Where the symbols take the elements:
Z347 δ Z57
Z347 ψ Z963
Z347 λ Z997
Z347 ε Z565
Z217 δ Z410
Z217 ψ Z515
Z217 λ Z849
Z217 ε Z479
Z205 δ Z435
Z205 ψ Z997
Z205 λ Z565
Z205 ε Z298
Z963 δ Z856
Z963 λ Z110
Z963 ε Z630
Z815 δ Z999
Z815 ψ Z637
Z815 λ Z17
Z815 ε Z738
Z732 δ Z740
Z732 ψ Z763
Z732 λ Z781
Z732 ε Z153
Z818 δ Z846
Z818 ψ Z479
Z818 λ Z172
Z818 ε Z956
Z959 δ Z30
Z959 ψ Z750
Z959 λ Z846
Z959 ε Z97
Z703 δ Z97
Z703 ψ Z172
Z703 λ Z956
Z298 δ Z763
Z298 ψ Z106
Z298 λ Z955
Z298 ε Z623
Z230 δ Z823
Z230 λ Z242
Z230 ε Z57
Z172 δ Z818
Z172 ψ Z538
Z172 λ Z519
Z172 ε Z75
Z744 δ Z862
Z744 ψ Z959
Z744 λ Z107
Z745 δ Z750
Z745 ψ Z849
Z745 λ Z479
Z745 ε Z172
Z107 δ Z744
Z107 ψ Z846
Z107 λ Z97
Z849 δ Z217
Z849 ψ Z738
Z849 λ Z257
Z849 ε Z538
Z519 δ Z172
Z519 ψ Z238
Z519 λ Z102
Z519 ε Z30
Z142 δ Z738
Z142 ψ Z732
Z142 λ Z635
Z142 ε Z567
Z567 δ Z668
Z567 ψ Z153
Z567 λ Z148
Z567 ε Z410
Z740 δ Z17
Z740 ψ Z908
Z740 λ Z732
Z740 ε Z635
Z738 δ Z515
Z738 ψ Z740
Z738 λ Z142
Z738 ε Z668
Z515 δ Z754
Z515 ψ Z17
Z515 λ Z738
Z515 ε Z257
Z668 δ Z257
Z668 ψ Z635
Z668 λ Z567
Z668 ε Z218
Z955 δ Z298
Z955 ψ Z293
Z955 λ Z796
Z955 ε Z637
Z148 δ Z567
Z148 ψ Z999
Z148 λ Z754
Z148 ε Z217
Z598 δ Z293
Z598 ψ Z242
Z598 λ Z57
Z598 ε Z435
Z479 δ Z745
Z479 ψ Z257
Z479 λ Z538
Z479 ε Z519
Z565 δ Z205
Z565 ψ Z630
Z565 λ Z106
Z565 ε Z955
Z922 δ Z637
Z922 ψ Z435
Z922 λ Z908
Z922 ε Z732
Z30 δ Z75
Z30 ψ Z882
Z30 λ Z959
Z30 ε Z107
Z786 δ Z795
Z786 ε Z242
Z97 δ Z107
Z97 ψ Z818
Z97 λ Z703
Z823 δ Z630
Z823 ψ Z786
Z823 λ Z230
Z823 ε Z598
Z862 ψ Z30
Z862 λ Z744
Z106 δ Z565
Z106 ψ Z823
Z106 λ Z293
Z106 ε Z796
Z538 δ Z479
Z538 ψ Z668
Z538 λ Z238
Z538 ε Z102
Z242 δ Z230
Z242 λ Z856
Z242 ε Z347
Z410 δ Z218
Z410 ψ Z754
Z410 λ Z217
Z410 ε Z745
Z637 δ Z623
Z637 ψ Z858
Z637 λ Z922
Z637 ε Z740
Z238 δ Z538
Z238 ψ Z567
Z238 λ Z218
Z238 ε Z882
Z153 δ Z635
Z153 ψ Z194
Z153 λ Z999
Z153 ε Z754
Z257 δ Z849
Z257 ψ Z142
Z257 λ Z668
Z257 ε Z238
Z57 δ Z598
Z57 ψ Z856
Z57 λ Z347
Z57 ε Z205
Z630 δ Z997
Z630 ψ Z795
Z630 λ Z823
Z630 ε Z293
Z293 δ Z106
Z293 ψ Z230
Z293 λ Z598
Z293 ε Z858
Z795 δ Z110
Z795 λ Z786
Z795 ε Z230
Z858 δ Z796
Z858 ψ Z57
Z858 λ Z435
Z858 ε Z908
Z999 δ Z153
Z999 ψ Z623
Z999 λ Z815
Z999 ε Z515
Z763 δ Z908
Z763 ψ Z565
Z763 λ Z298
Z763 ε Z194
Z997 δ Z347
Z997 ψ Z110
Z997 λ Z630
Z997 ε Z106
Z218 δ Z238
Z218 ψ Z148
Z218 λ Z410
Z218 ε Z750
Z17 δ Z815
Z17 ψ Z922
Z17 λ Z740
Z17 ε Z142
Z750 δ Z882
Z750 ψ Z217
Z750 λ Z745
Z750 ε Z818
Z623 δ Z194
Z623 ψ Z796
Z623 λ Z637
Z623 ε Z17
Z435 δ Z858
Z435 ψ Z347
Z435 λ Z205
Z435 ε Z763
Z781 δ Z732
Z781 ψ Z298
Z781 λ Z194
Z781 ε Z999
Z635 δ Z142
Z635 ψ Z781
Z635 λ Z153
Z635 ε Z148
Z956 δ Z703
Z956 ψ Z519
Z956 λ Z75
Z956 ε Z862
Z846 δ Z959
Z846 ψ Z745
Z846 λ Z818
Z846 ε Z703
Z754 δ Z148
Z754 ψ Z815
Z754 λ Z515
Z754 ε Z849
Z882 δ Z102
Z882 ψ Z410
Z882 λ Z750
Z882 ε Z846
Z908 δ Z922
Z908 ψ Z205
Z908 λ Z763
Z908 ε Z781
Z75 δ Z956
Z75 ψ Z102
Z75 λ Z30
Z75 ε Z744
Z194 δ Z781
Z194 ψ Z955
Z194 λ Z623
Z194 ε Z815
Z856 δ Z242
Z856 λ Z963
Z856 ε Z997
Z110 δ Z963
Z110 λ Z795
Z110 ε Z823
Z796 δ Z955
Z796 ψ Z598
Z796 λ Z858
Z796 ε Z922
Z102 δ Z519
Z102 ψ Z218
Z102 λ Z882
Z102 ε Z959

The rows follow the links: the fewer symbols apart two elements are, the more alike their rows tend to be.

Known rows, each with its element:
  48   -56    89    22   -53    70     7    -5   -52    39     3  -117   -52   -28    -9    11    29   -84    58    47    -8   -38    -7   -51   -20    56   -42   -25    17    -3    48   -19    22    31     9   -25   -11     6   -33    45   -15    65     3     0    23    84   -64   -19    39    41    -8    13  -117    55   -90   -80    42   -29   -99    45   -78    53    16   -47    93   -41: Z744
 -84    52   -67    -6    73   -62   -13    -3    45   -41   -23   117    54    -5     9    16   -72    92   -60   -71    14    39   -20     7    14   -19    28    18   -12    30   -24     3     3   -58   -15    55     4   -11    -9  -100    37   -34    26   -27    -4   -35    58    47   -39   -18    16   -16    98   -34    72    94   -35    37    93   -56    81   -67    -6    43   -80    57: Z858
  96   -45    16   -34   -72    35    21    35   -38    20    33   -96   -36    56    -3   -38    98   -89    53    89   -15   -29    30    41     8   -49    -5   -13    -5   -59    -1    16   -31    46    36   -53    13     5    69   145   -65    -3   -62    62   -11   -15   -25   -56    23     0    -1    26   -58   -12   -21   -78     1   -38   -94    74   -55    53   -10    14    31   -61: Z142
  58    72    17    51   -32    -3    -4   -40    24    46    51     0   -57   -14    -8   -21    38   -18   -68   -14   -33   -25   108    37   -30    21   -25    19    25     8   -31   -22    15   101   -87   -68   -51    15   -50    -7    56   -57    32    -3   -25  -108   -19   -41     3   -44   -76   -41    64    18   -74     1    76    31    83   -67   -28    49    45  -129    31    23: Z781
  -9    89     0    54     7   -28   -19   -43    41    23    28    56   -24   -35    -2     1   -13    37   -90   -58   -21     3    84    20   -26    30   -20    28    20    28   -33   -23    32    58   -87   -36   -46    11   -66   -74    81   -50    55   -33   -17   -98     4    -6   -10   -37   -56   -49    92    11   -38    46    60    49   119   -97    14     7    40  -109    -2    59: Z637
  78   -55     6   -42   -65    37    28    39   -37    15    26   -91   -22    56    -2   -35    81   -77    63    87    -8   -21     3    37    15   -60     1   -15   -11   -55    -3    17   -35    27    55   -34    21     0    76   140   -80     8   -62    58    -9     6   -25   -47    22     9    14    28   -73   -18    -5   -80   -15   -50  -110    92   -48    41   -22    38    25   -63: Z738
  48   -41    83    40   -52    69    -3   -20   -41    45     0  -109   -56   -37   -11    14    19   -76    47    39    -8   -45    -1   -52   -32    67   -47   -16    28     8    43   -19    28    41   -11   -31   -20    10   -56    28    -2    66    11   -14    24    73   -70   -22    36    35   -23     8  -107    60  -106   -76    62   -15   -80    24   -76    60    18   -74    99   -31: Z97
  13   -17    87    69   -32    56   -10   -43   -27    49    -8   -75   -57   -64    -9    28   -13   -41    21     1    -6   -41     9   -69   -38    95   -51    -6    33    36    43   -40    48    41   -40   -19   -35    13   -95   -36    43    60    46   -37    28    62   -64    -5    29    31   -35   -11   -72    73  -110   -49    72     1   -27   -19   -62    51    37  -104    91    -9: Z30
  42   -62    84    21   -52    71     5     1   -55    37    -6  -111   -50   -20    -8     5    25   -82    62    54    -4   -39   -28   -46   -20    52   -33   -23    17    -9    51   -15    20    27    18   -24    -3    11   -25    54   -24    72    -8     5    25    92   -64   -14    37    47    -1    24  -120    50   -86   -80    34   -35  -112    50   -73    51     9   -35    92   -49: Z862
 -20   -87    -3   -56    11    24    16    44   -39   -29   -45   -40    42    25     9     4    -9   -21    83    49    23     4   -99   -29    28   -22    23   -19   -19   -20    35    28   -20   -78    87    46    50   -13    62    51   -73    56   -48    23    20   112     0    17     4    41    65    45   -91   -13    51   -32   -72   -43  -116    97    -2   -23   -45   114    -7   -42: Z668
 -94   -47    16     5    55    10   -12     5   -11   -26   -68    13    49   -47     2    53   -93    40    43   -35    35    20  -112   -86     1    59     3   -16    -8    36    54    -4    25  -101    39    82    23   -16   -41   -90     9    80    20   -50    40   144     0    69    -8    57    54    21   -59    29    25    21   -40    -1   -43    15    24   -48   -17    60     3     9: Z238
 -49   -77    -1   -45    30    15    10    34   -30   -38   -58   -18    50    -2     9    27   -47    10    68    19    34    13  -118   -47    27     5    19   -20   -17     4    41    16   -14  -100    82    63    50   -18    31     0   -48    68   -32    -4    34   136     8    41     2    54    75    46   -80     0    53    -7   -73   -32   -99    71    17   -41   -43   108   -17   -28: Z849
  24   -81     2   -57   -19    27    22    49   -40   -19   -18   -65    23    44     4   -11    35   -45    82    69    14    -2   -63    -2    27   -43    15   -17   -19   -38    25    25   -35   -43    88    13    45   -10    74   104   -89    37   -65    44    10    76    -1    -7    10    38    52    45   -84   -19    39   -55   -53   -52  -126   106   -19    -1   -37    96     6   -61: Z148
 -96   -32    31    23    53     9   -13   -16    -8   -20   -71    10    36   -67     3    57  -103    42    23   -50    28    12  -100   -92   -13    82    -7   -13     8    53    55   -20    36   -85    14    72     8   -10   -70  -117    26    79    43   -60    48   141   -12    70    -8    52    35    16   -48    46    -1    28   -20    12   -18   -13    21   -36     6    20    16    17: Z479
 -81   -68     6   -25    52     9    -1    26   -21   -41   -68     1    53   -22     6    39   -76    31    61   -12    36    18  -120   -70    12    33    18   -25    -9    12    46    10     7  -112    61    79    39   -19     1   -43   -24    76    -1   -27    41   147     4    60    -5    59    70    30   -68    18    48    11   -60   -20   -74    44    26   -55   -27    90   -13   -13: Z410
 -63    21   -84   -55    64   -57     2    28    38   -58   -17   101    67    40     9    -3   -36    70   -22   -32    22    46   -35    30    34   -61    50    15   -34     3   -26    27   -27   -72    33    54    32   -15    57   -29   -20   -38   -17    12   -18   -28    68    26   -37   -21    38     2    74   -59   114    68   -72     6    47     1    82   -67   -38    99  -102    25: Z106
  29   -20    95    58   -43    56    -9   -37   -34    51    -6   -86   -65   -59   -11    27     0   -53    27     9   -14   -35     8   -63   -40    95   -53   -12    29    22    42   -28    44    46   -39   -33   -36    16   -83   -20    38    61    37   -37    28    65   -67    -9    29    31   -31    -9   -81    73  -117   -56    75     1   -36   -15   -67    51    38   -99    99   -16: Z75
 111     5    25     6   -84    29    11     1   -18    40    62   -81   -64    39    -6   -41   107   -85     4    65   -33   -30    85    50    -8   -32   -21    -2     8   -44   -23     0   -19   101   -23   -81   -21    17    30   116   -26   -35   -29    50   -30   -74   -33   -66    26   -26   -45    -4   -23    -4   -61   -74    50   -14   -30    26   -68    75    18   -60    47   -37: Z999
 -64    -9    63    61    25    25   -23   -41   -10    11   -47   -10    -2   -88    -1    60   -82    26     3   -48    14    -9   -53   -90   -34   112   -33   -10    24    58    56   -32    48   -32   -32    38   -23    -1  -109  -124    62    70    67   -70    44   106   -34    48     6    46     0    -9   -44    70   -58     9    31    24     5   -41   -12   -14    29   -56    58    26: Z102
  32   -25    95    56   -44    65    -4   -24   -34    54    -5   -92   -65   -50   -11    22     4   -60    31    14    -8   -40     7   -57   -33    85   -52   -18    34    17    44   -29    39    48   -32   -32   -29    14   -71     0    22    56    30   -26    24    65   -72   -10    32    36   -33    -2   -90    69  -113   -63    74    -4   -51     1   -72    53    37   -97   100   -24: Z956

Each walk starts at a row. The symbols on each line, taken left to right, move it on to the next element.
Each answer is a row, close to the row of the element it stands for.
 103   -25    16   -19   -79    34    15    23   -29    33    47   -92   -47    55    -4   -37   103   -93    40    82   -21   -32    52    45     3   -47    -7   -13     2   -52   -15    10   -25    71    21   -68    -8    10    57   143   -59   -13   -50    61   -17   -36   -29   -65    24    -8   -19    12   -49   -11   -34   -85    20   -33   -76    61   -60    65    -5   -11    37   -54
λ ψ λ ε  102    37    28    27   -71    25     8   -23    -5    48    67   -54   -74    20    -9   -38    85   -63   -28    36   -35   -35   106    45   -24   -12   -30     5    21   -22   -29   -13     1   117   -58   -87   -40    19    -6    78     8   -43    -3    30   -27  -100   -31   -66    22   -34   -70   -27    15     7   -83   -50    69     0    21   -18   -58    69    29  -104    45   -15
λ ψ λ ε   38    80    13    51   -17   -13    -9   -43    28    42    45    24   -48   -24    -7   -11    20     5   -75   -29   -30   -21   105    24   -30    21   -31    25    21    14   -33   -19    20    96   -91   -57   -46    17   -57   -35    64   -56    43   -16   -24  -106   -14   -23     0   -41   -75   -46    71    18   -68     7    76    40   111   -84   -12    36    45  -125    25    32
 105    20    29    19   -72    30    11    -8    -8    48    63   -65   -64    28   -13   -41    96   -81    -7    49   -38   -29   100    50   -13   -21   -25     2    15   -30   -20    -4    -8   109   -38   -86   -35    16     8    99    -3   -35   -16    37   -26   -92   -34   -70    28   -33   -56   -15    -5     0   -72   -59    66    -8    -5     4   -64    69    24   -86    50   -26
λ ψ  -27    85    -9    51    19   -31   -18   -46    42    13    14    78   -15   -37    -3    17   -31    49   -85   -67   -13     6    66    13   -19    29   -11    25    14    32   -30   -20    29    43   -81   -14   -44     9   -71   -95    84   -48    55   -43   -13   -90    12    12   -20   -36   -49   -48    99     6   -27    57    46    52   132  -100    22    -3    35   -88   -11    58
λ λ ε λ   14    86     8    56    -7   -15   -14   -43    33    33    40    39   -39   -30    -3    -2     0    24   -82   -47   -23   -10    93    20   -28    28   -24    24    22    22   -29   -27    25    76   -91   -47   -48    15   -64   -60    77   -53    53   -25   -20  -105    -3   -17   -14   -42   -70   -49    85    10   -54    27    67    45   115   -97     0    22    47  -112     7    43
 -82    59   -59     7    63   -59   -12   -12    49   -36   -15   118    53   -18     4    13   -72    93   -66   -77    11    39    -3     7     5     1    27    20    -7    32   -23    -4    10   -46   -30    40    -4    -9   -26  -104    47   -41    30   -36    -3   -38    49    42   -36   -22     6   -22   100   -27    62    92   -25    39   113   -73    77   -63     3    18   -70    62
λ λ λ λ  -71    21   -77   -42    66   -61     1    15    41   -50   -21   106    72    26    14     1   -46    84   -31   -43    24    48   -35    26    34   -58    47     8   -27     5   -30    21   -16   -65    21    52    33   -19    42   -46    -5   -36    -8    -2   -17   -28    70    37   -36   -21    36     1    81   -53   111    80   -69    11    59   -15    85   -69   -33    91   -97    33
δ λ δ  -79    33   -77   -31    72   -61    -4    14    41   -53   -20   116    66    16    13     8   -60    91   -36   -53    20    46   -30    18    26   -42    43    14   -24    14   -27    16   -12   -67    12    56    25   -17    27   -65    11   -39    -5    -9    -7   -26    65    44   -37   -17    32    -5    89   -42   100    86   -60    21    75   -29    86   -71   -24    78   -95    40
  -6    -6    82    72   -16    47   -17   -41   -19    41   -19   -49   -41   -82    -8    40   -37   -18     9   -22    -7   -30    -4   -79   -43   110   -49    -7    26    44    55   -37    52    23   -42   -11   -31    19  -107   -73    55    58    56   -58    35    71   -58    13    23    34   -30    -9   -62    78  -104   -24    68    18    -8   -37   -49    32    38  -105    88    10
ψ ε δ  -22    -7    83    72    -2    40   -15   -42   -13    41   -23   -39   -34   -81    -5    45   -46    -5    -2   -32     3   -25   -14   -80   -41   114   -46    -6    32    45    50   -33    51    14   -45     1   -33    10  -111   -93    63    64    62   -65    37    76   -55    21    17    39   -20   -18   -54    78   -97   -16    60    20     2   -43   -35    21    38   -93    89    12
δ δ δ λ    7    -8    88    69   -22    49   -13   -43   -19    41   -15   -63   -52   -78   -13    39   -24   -34     6   -15    -5   -38     3   -73   -43   107   -53    -8    31    34    45   -33    49    34   -43   -16   -33    11  -102   -56    56    62    56   -46    35    68   -60    10    24    28   -38   -13   -66    76  -108   -34    70     8   -16   -30   -57    43    40  -106    95     1
  87    50    28    35   -60    14     4   -30     9    52    64   -40   -71     3   -11   -28    73   -48   -36    21   -34   -29   110    46   -23    -3   -28    16    25   -13   -29   -14     6   113   -67   -86   -44    23   -20    47    29   -52    12    14   -27  -107   -26   -59    17   -40   -75   -32    29     8   -79   -34    77    14    42   -40   -49    61    37  -117    46    -1
λ δ ε λ  114   -15    25    -8   -75    35    16    16   -26    39    51   -87   -59    41    -4   -44   103   -91    24    75   -30   -35    73    42   -10   -37   -15    -2     3   -48   -19     1   -23    87     6   -71   -11    11    46   130   -41   -24   -42    54   -26   -54   -30   -68    28   -17   -31     0   -33    -7   -47   -78    33   -28   -51    46   -62    65     1   -38    43   -51
ε δ ψ ε δ   43   -76     2   -57   -33    32    25    49   -43    -6    -1   -71     3    48     3   -20    52   -58    85    77     4    -7   -48    10    23   -45     9   -22   -16   -41    16    24   -37   -22    82    -6    38    -4    81   117   -90    27   -65    50     3    57   -10   -25    16    26    43    41   -85   -17    24   -65   -40   -51  -125   107   -30    11   -34    79     9   -57
 -72    65   -48    18    60   -60   -16   -26    46   -25   -13   119    37   -24     6    14   -70    92   -72   -80    12    29     6     8    -1     7    18    27    -4    37   -21    -4    10   -31   -43    33    -8    -5   -37  -116    66   -36    36   -38    -6   -50    50    40   -32   -28    -7   -33   108   -12    47    93   -17    43   120   -79    70   -52     4    -3   -61    64
λ δ ψ ε λ  -78    39   -73   -17    72   -64   -12     0    50   -46   -23   120    70     3     9    12   -64    93   -40   -65    19    41   -30    13    20   -25    35    16   -16    25   -25     8    -4   -67    -2    50    16   -11    13   -87    27   -36    11   -16    -5   -30    65    44   -37   -18    26   -11    94   -39    92    94   -53    25    86   -42    84   -71   -16    62   -91    52
λ ε λ δ  -69    70   -39    28    60   -55   -17   -33    51   -12    -3   104    25   -32    -5    12   -61    85   -76   -84     2    27    21     1    -4    14    10    27     1    38   -24   -12    18   -15   -56    22   -16    -4   -46  -118    71   -46    51   -40   -11   -55    35    35   -33   -29   -16   -35   102   -12    29    86     5    53   126   -90    57   -40    19   -21   -49    64
 -87   -62    14   -13    51     7    -7    14   -23   -33   -75     5    55   -36     6    45   -83    40    49   -24    39    22  -119   -83    11    48    10   -21   -11    28    44     4    16  -108    53    79    33   -12   -21   -73    -7    79     7   -32    45   146     1    66    -8    61    62    28   -62    23    36    15   -48    -7   -56    30    27   -53   -20    78    -2    -7
δ ψ δ λ    4   -89    -2   -54    -8    23    15    49   -37   -33   -27   -52    29    38     8     1    13   -29    82    57    19     5   -76   -11    29   -28    17   -25   -21   -28    24    25   -28   -60    91    31    46   -12    70    77   -88    49   -56    38    16    93    -2     5    11    38    61    49   -91   -16    46   -39   -56   -50  -127    95    -9   -11   -45   105    -9   -54
λ λ ε λ  -40   -84     0   -45    19    13    10    41   -33   -35   -49   -29    49    18    11    17   -22    -2    75    23    30    16  -105   -37    21   -10    30   -29   -18   -14    33    10   -15   -90    89    60    46   -15    46    29   -65    65   -39    10    23   125     7    30     5    45    74    45   -85    -3    54   -15   -68   -38  -109    87    15   -33   -39   110   -15   -37
 -97   -43    26    14    56     8   -12    -1    -8   -24   -73    13    45   -56     5    60   -99    42    32   -39    33    14  -104   -92    -6    71    -8    -7     1    42    55    -7    28   -97    25    81    23    -9   -55  -108    15    83    32   -59    48   144    -2    69    -6    58    51    10   -54    38     9    28   -30     7   -36     3    21   -47   -10    40     6    12
λ ε λ δ  -73   -11    54    51    36    25   -14   -35    -1     9   -50    -1     4   -85    -2    60   -88    29     8   -50    21    -5   -59   -98   -26   107   -27    -9    20    54    57   -27    52   -47   -22    47   -13     3  -104  -124    59    73    64   -75    44   108   -29    56     7    46     6    -4   -43    62   -48    17    21    24     5   -37     1   -22    25   -43    46    29
ε λ ψ ε δ  -36    -6    77    66     6    36   -23   -38   -10    25   -30   -30   -25   -84    -7    51   -54     3     5   -38     9   -22   -23   -86   -40   108   -40    -4    27    52    49   -33    56    -5   -38     9   -30    10  -115  -104    68    62    65   -66    40    84   -48    28    13    35   -20   -12   -46    76   -86    -9    56    20     0   -46   -27    13    38   -83    73    19
  45   -31    90    50   -50    63    -4   -24   -42    50     2  -102   -56   -47   -10    22    16   -70    40    26   -13   -39     6   -51   -34    82   -50   -21    29    10    51   -24    31    46   -18   -35   -30    16   -60    12    21    57    19   -18    29    70   -70   -14    34    35   -27     3   -97    63  -110   -73    69   -11   -63     6   -78    60    29   -84   102   -24
ψ δ ε ψ  -54    -8    71    66    18    33   -20   -41    -9    18   -38   -15   -19   -86   -10    56   -68    17     2   -52     5   -15   -35   -91   -34   111   -37   -15    34    55    53   -31    56   -18   -39    24   -24     7  -109  -112    66    66    72   -77    44    95   -40    36    10    41    -7    -7   -43    70   -74     7    44    20     9   -43   -18     1    36   -74    61    19
ε λ ψ ψ  -69   -76    -2   -34    39     7     5    29   -26   -41   -63   -10    56   -11     8    33   -59    19    69     5    34    18  -121   -63    15    14    18   -27   -17     8    47    13    -4  -107    73    78    45   -18    17   -29   -42    73   -15   -13    32   142     8    45    -1    59    70    38   -69     9    47     3   -61   -22   -84    63    15   -47   -37    99   -21   -19
